Each row has a name. Each question is about the rows just above it.

[-2.40  4.98  3.24 -1.73  1.02 -1.83  5.42  3.57  3.02] -> D
[ 4.55 -3.29 -1.99 -8.83 -7.84  3.54 -3.62 -2.20  3.44] -> P
[-2.40  4.98  3.24 -1.73 -1.55  5.03  5.42  3.57  3.02] -> E
[-2.40  4.98  3.24 -1.73 -1.55 -1.83  5.42  3.57  3.02] -> G
Count the entries of [ 4.55 -3.29 -1.99 -8.83 -7.84  3.54 -3.62]:  7
Number of entries in [-2.40  4.98  3.24 -1.73 -1.55  5.03  5.42  3.57  3.02]:  9
How many entries does [-2.40  4.98] have?  2
How many entries does [-2.40  4.98  3.24 -1.73] have?  4
Count the entries of [-2.40  4.98  3.24 -1.73  1.02 -1.83  5.42  3.57  3.02]:  9
Number of entries in [ 4.55 -3.29 -1.99]:  3

[-0.81  7.26  6.74  6.07  1.59  0.91]  R
[-5.88 -2.30 -1.95 -1.42 -1.65 -5.84]  V
[6.89 1.56 1.83 1.35 0.10 8.09]  K
[-0.08 -0.33 -0.23  0.54 -0.52  0.21]  C
[-7.61 -2.58 -2.67 -1.87 -0.59 -6.34]  L
Number of entries in [-5.88 -2.30 -1.95]:  3
Number of entries in [-0.08 -0.33 -0.23  0.54 -0.52  0.21]:  6
Number of entries in [-7.61 -2.58 -2.67 -1.87 -0.59 -6.34]:  6
Count the entries of [-5.88 -2.30 -1.95 -1.42 -1.65]:  5

[ 0.30  0.35 -0.14 -0.79 -0.30  0.28  1.60 -0.57 -0.13  0.31 -0.43  0.65
  0.48 -0.37  0.26  0.40 -1.43  1.77 -0.54 -0.38  1.58 -0.65] : T
[ 0.20 -0.16  0.65  1.19  0.35 -1.10 -1.13 -0.38  1.79 -1.18  2.09  0.66
 -1.36  2.03 -1.88 -0.47  0.86 -2.99  0.03  1.10 -1.67  3.32] : W
[ 0.57  0.97 -0.92 -0.52 -0.04  0.42  0.59  0.19  0.11 -0.30 -0.39 -0.57
  0.86 -1.20  0.22  0.96  0.72  0.58  0.23 -0.20  1.14 -1.95] : M
[ 0.93  1.45  0.95 -0.73  2.95 -2.24  2.66  2.42 -1.26 -0.93 -0.71  0.62
  0.73 -1.33 -1.96  1.16 -1.45  3.36  1.45  0.86  1.82 -0.51] : U
[ 1.63  2.57  0.72 -2.03  4.02 -2.70  5.56  4.33 -2.92 -0.77 -2.48  1.59
  1.14 -3.02 -2.42  3.07 -3.55  8.45  1.59  1.02  4.85 -1.71] : A
Count the entries of [ 0.30  0.35 -0.14 -0.79 -0.30]:  5
Count the entries of [ 1.63  2.57  0.72 -2.03  4.02 -2.70  5.56  4.33 -2.92 -0.77 -2.48  1.59
  1.14 -3.02 -2.42  3.07 -3.55  8.45  1.59]:  19
Count the entries of [ 0.93  1.45  0.95 -0.73  2.95 -2.24  2.66  2.42]:  8
How many entries does [ 0.93  1.45  0.95 -0.73  2.95 -2.24  2.66] have?  7

[ 7.71  3.72 -5.82  5.72 -7.43  3.78  7.01 -4.81 -6.65] : Y
[ 5.06 -3.15  7.91 -5.45 -2.72 -3.30 -6.77  6.65  5.46] : H
[ 5.72 -1.43  4.48 -2.66 -3.90 -1.53 -3.32  3.79 -3.58] : Q
[ 8.32  0.94 -0.35  1.18 -7.52  0.92  1.41 -0.23 -6.78] : X
[ 5.72 -1.43  4.48 -2.66 -3.90 -3.30 -6.77  6.65 -2.56] : S
[-0.81  4.60 -7.10  7.19  2.49  4.65  8.86 -5.95  2.25] : F
Number of entries in [ 8.32  0.94 -0.35  1.18 -7.52  0.92  1.41 -0.23]:  8
How many entries does [ 7.71  3.72 -5.82  5.72 -7.43  3.78  7.01 -4.81 -6.65] have?  9

[ 6.33 -1.56 -1.40 -2.03  0.14  2.10 -0.71  1.55  1.96  1.30 -4.50 -1.06
  1.06 -0.84 -3.01 -1.91 -2.91 -1.28  3.12  1.19  4.71 -2.74 -1.35  0.68
 -3.70  1.11 -0.54  6.16 -0.68 -0.32 -0.47 -3.49  1.36 -3.88  0.97 -4.35
  2.13 -3.78  2.26 -0.13 -2.37  1.63]  saz
[-0.92 -1.83  1.11 -1.36  2.92 -4.27  2.01 -1.74 -2.48  1.03  1.52 -0.69
 -1.93 -4.07 -1.48 -1.26 -0.40 -1.39 -1.61 -2.07  2.77 -2.30  4.99  0.42
 -2.31 -0.98 -0.56  0.68 -3.70 -3.69  3.38  2.20 -3.24 -1.35  2.15 -2.94
  2.14 -0.52 -0.87  0.28  8.33 -3.94]  vas
[-3.24  2.19 -2.82 -5.12 -0.10 -3.06  0.69 -4.81 -2.84  1.78  1.53  1.44
 -0.61 -0.81  0.48 -1.74  3.33 -0.69 -0.91 -7.23 -0.39 -3.60 -1.59 -4.05
  3.42 -2.24  2.14  0.42 -1.40  0.36  0.29  3.18 -0.54  2.36 -2.14  5.26
 -0.30  0.47  3.68 -0.48  2.23  0.70]  Kolag
[ 7.53 -0.74  1.66 -2.66 -2.82  0.27  4.19 -3.96  2.61  0.34 -1.61 -1.98
  0.34  2.85  1.13 -0.91 -1.77  3.58  1.23  6.84 -1.59  1.40 -1.86  1.05
 -2.96 -1.06  2.23 -1.15  1.52  1.74  1.00 -4.69  0.45 -1.48  2.75 -1.82
 -0.38  2.23  0.77  1.15 -4.16  0.31]  sop
[-4.11  2.77 -4.04  2.62  5.81  3.36 -3.99  3.91 -3.65 -2.59 -0.08  0.13
  0.86 -0.83  3.06  3.63  1.82 -1.88  0.19 -4.01 -1.53 -0.83 -0.40  0.45
  0.81  2.77 -2.49  2.15  3.20  0.80 -3.77  1.11  0.76  4.13 -4.56  0.13
  1.06 -1.77 -0.65 -0.58 -0.19  1.71]  Kubaz
[-2.64 -0.31 -4.39  2.05  2.58  0.39 -2.09  0.77 -3.97  3.75 -1.04 -0.54
 -3.74 -2.22 -3.37 -0.46  2.69 -2.09 -2.12 -2.44  3.88 -1.50  4.16  3.33
 -0.42  1.22  0.76  5.65 -1.74 -2.80 -0.05 -1.57 -1.98  0.50  1.67 -0.43
  4.27 -2.40 -0.43 -1.71  4.35 -3.50]  zemod
[ 4.28 -1.04  1.43  4.33  1.04  4.92  1.24  2.22 -0.10  2.11 -1.34 -1.64
 -3.23  2.67 -0.21 -0.41 -0.12  1.82 -1.57  5.41 -1.81  5.38  1.75  5.39
 -0.82 -2.05  1.47  1.78  3.23  0.46  0.12 -2.73 -3.43  0.85  4.75 -0.65
  2.30  2.31 -1.35 -2.84 -1.30 -2.50]  Rovu
[ 6.74 -0.11 -1.77 -3.04  2.66 -1.60  2.00 -2.17  1.61 -0.78 -2.31 -1.57
  1.60  1.15  0.57  2.23 -2.28 -0.03  2.26  3.12  0.28 -2.37 -2.94  0.41
 -5.28  1.43 -1.68  2.69  0.80  0.36 -0.08 -5.53  2.13 -2.69 -0.97 -5.91
  2.24 -1.63  2.45  2.65 -2.68  3.45]  naru
[-3.78 -1.33  0.57 -1.16  1.88 -2.57 -0.62  0.35 -2.72 -1.40  1.05 -0.87
  0.30 -5.86 -0.29 -1.66 -0.67 -1.63  0.06 -3.48  3.96 -3.65  5.27 -1.43
 -1.73  1.30 -0.77 -0.14 -3.50 -2.97  1.54  4.21 -1.47 -0.54 -0.04 -2.36
  0.00 -1.81 -2.60  0.74  7.59 -3.92]  zes
How many entries does [-2.64 -0.31 -4.39  2.05  2.58  0.39 -2.09  0.77 -3.97  3.75 -1.04 -0.54
 -3.74 -2.22 -3.37 -0.46  2.69 -2.09 -2.12 -2.44  3.88 -1.50  4.16  3.33
 -0.42  1.22  0.76  5.65 -1.74 -2.80 -0.05 -1.57 -1.98  0.50  1.67 -0.43
  4.27 -2.40 -0.43 -1.71  4.35 -3.50] have?  42
Count the entries of [ 6.33 -1.56 -1.40 -2.03  0.14  2.10 -0.71  1.55  1.96  1.30 -4.50 -1.06
  1.06 -0.84 -3.01 -1.91 -2.91 -1.28  3.12  1.19  4.71 -2.74]:  22
How many entries does [-4.11  2.77 -4.04  2.62] have?  4
How many entries does [ 7.53 -0.74  1.66 -2.66 -2.82  0.27  4.19 -3.96  2.61  0.34 -1.61 -1.98
  0.34  2.85  1.13 -0.91 -1.77  3.58  1.23  6.84 -1.59  1.40 -1.86  1.05
 -2.96 -1.06  2.23 -1.15  1.52  1.74  1.00 -4.69  0.45 -1.48  2.75 -1.82
 -0.38] have?  37
Count the entries of [-2.64 -0.31 -4.39  2.05  2.58  0.39 -2.09  0.77 -3.97  3.75 -1.04 -0.54
 -3.74 -2.22 -3.37 -0.46  2.69 -2.09 -2.12 -2.44  3.88 -1.50  4.16  3.33]:  24
How many entries does [ 6.33 -1.56] have?  2

[ 2.60  0.91  2.17 -3.11  1.06 -1.42 -5.37  0.58  0.00 -0.58 -1.28 -2.95
  1.98 -0.32 -3.00 -2.08 -1.75  3.18 -0.79  0.19  1.43  0.25  1.84 -0.54
 -0.30 -1.17 -4.18  1.68 -1.59  3.09  0.61 -1.24 -0.38 -4.55  2.17  2.27
  3.32  1.56  1.73 -4.91  0.31 -3.71 -1.70  1.47 -1.86  7.80 -0.58  0.72] = mube
[-1.75  1.03  1.85  2.58 -1.63 -0.24 -1.82  1.25  1.47 -0.59  1.05  0.13
 -0.01 -0.49  1.69 -0.42  2.29  2.37  3.77  0.88  0.18  2.12 -2.21 -1.89
  1.26 -0.10 -4.01 -1.57 -3.73 -0.70  0.50  0.28  0.55 -0.21 -1.70  0.00
 -2.92  0.66  2.44 -0.30  1.29 -1.83  3.99  1.71 -0.26 -2.60  1.56  1.21] = lat
[-2.43  1.25  2.72  3.92 -1.65  1.51 -1.05 -0.51  2.34 -1.39 -0.03  0.65
  0.52 -0.45  1.18 -1.14  2.31  1.07  3.68  1.79  2.45  2.36 -1.31 -0.56
  2.63  0.34 -3.53 -2.28 -3.97 -2.08 -0.77  1.07  0.77  0.35 -0.48 -0.44
 -2.06  0.50  2.57 -0.41 -0.13 -2.52  3.78  1.54  0.51 -4.40  1.45  0.62] = zomon
[ 2.13  0.60  0.97 -3.78 -0.67 -0.33 -4.99  0.98  0.37 -1.89 -0.64 -1.62
  1.93  0.37 -4.30 -0.28 -4.26  3.57 -0.39 -0.10  1.19  2.67  0.31  0.16
  0.89 -1.09 -5.06  1.68 -0.58  2.94  1.52 -1.35  2.06 -5.05  3.38  2.32
  3.00  2.37  1.97 -6.53  1.38 -2.88  0.03  1.60 -0.61  7.16 -1.07  2.18] = susim
[ 2.66 -0.15 -1.07 -3.68  0.09 -1.77 -4.20 -1.09  1.32 -1.06 -0.75 -0.06
  2.08  0.83 -4.14 -1.83 -3.90  3.32 -0.77 -0.40  0.58  0.62  2.43 -0.09
 -0.90 -0.51 -3.76  1.86  0.43  2.82  1.65 -0.57  2.06 -5.04  3.47  0.68
  3.16  1.73  2.21 -6.66 -1.23 -2.71 -0.29  1.23 -1.10  7.82 -0.06  2.01] = Regu
[ 1.08  1.51  1.37  3.15  1.78  0.86 -0.41 -2.44 -3.94 -3.07 -3.05  0.61
 -2.61  0.33 -4.16  2.12 -0.33  1.88 -4.05  1.53  1.94 -0.39  3.92 -0.27
  2.59  0.16  3.01  1.57  0.26  0.14  1.26  0.48  0.84 -0.02 -0.95 -1.31
 -0.97  1.70 -4.54 -1.01 -0.47 -4.27  0.72 -0.44  0.13  0.70 -0.94 -0.90] = fupom
[ 1.77  1.59  2.43  2.73  1.75 -0.12 -0.14 -2.36 -3.68 -3.77 -4.02 -1.70
 -1.03  0.69 -2.61  2.31 -1.79  0.87 -2.76  1.87 -0.18 -0.73  4.12 -0.85
 -0.04 -2.23  3.26 -0.41 -0.82 -0.17  0.22  1.49 -0.48  0.45  0.69 -1.77
 -1.40  2.25 -4.16 -1.34  0.13 -4.91 -0.31  0.08  0.62  0.69  0.79 -1.08] = darud
Count the entries of [-2.43  1.25  2.72  3.92 -1.65  1.51 -1.05 -0.51  2.34 -1.39 -0.03  0.65
  0.52 -0.45]:  14
Count the entries of [-1.75  1.03  1.85  2.58 -1.63]:  5
Number of entries in [-2.43  1.25  2.72  3.92 -1.65  1.51 -1.05 -0.51  2.34 -1.39 -0.03  0.65
  0.52 -0.45  1.18 -1.14  2.31  1.07  3.68  1.79  2.45  2.36]:  22
Count the entries of [ 1.77  1.59  2.43  2.73  1.75 -0.12 -0.14 -2.36 -3.68 -3.77 -4.02 -1.70
 -1.03  0.69 -2.61  2.31 -1.79  0.87 -2.76  1.87 -0.18 -0.73  4.12 -0.85
 -0.04 -2.23  3.26 -0.41 -0.82 -0.17  0.22  1.49 -0.48]:  33

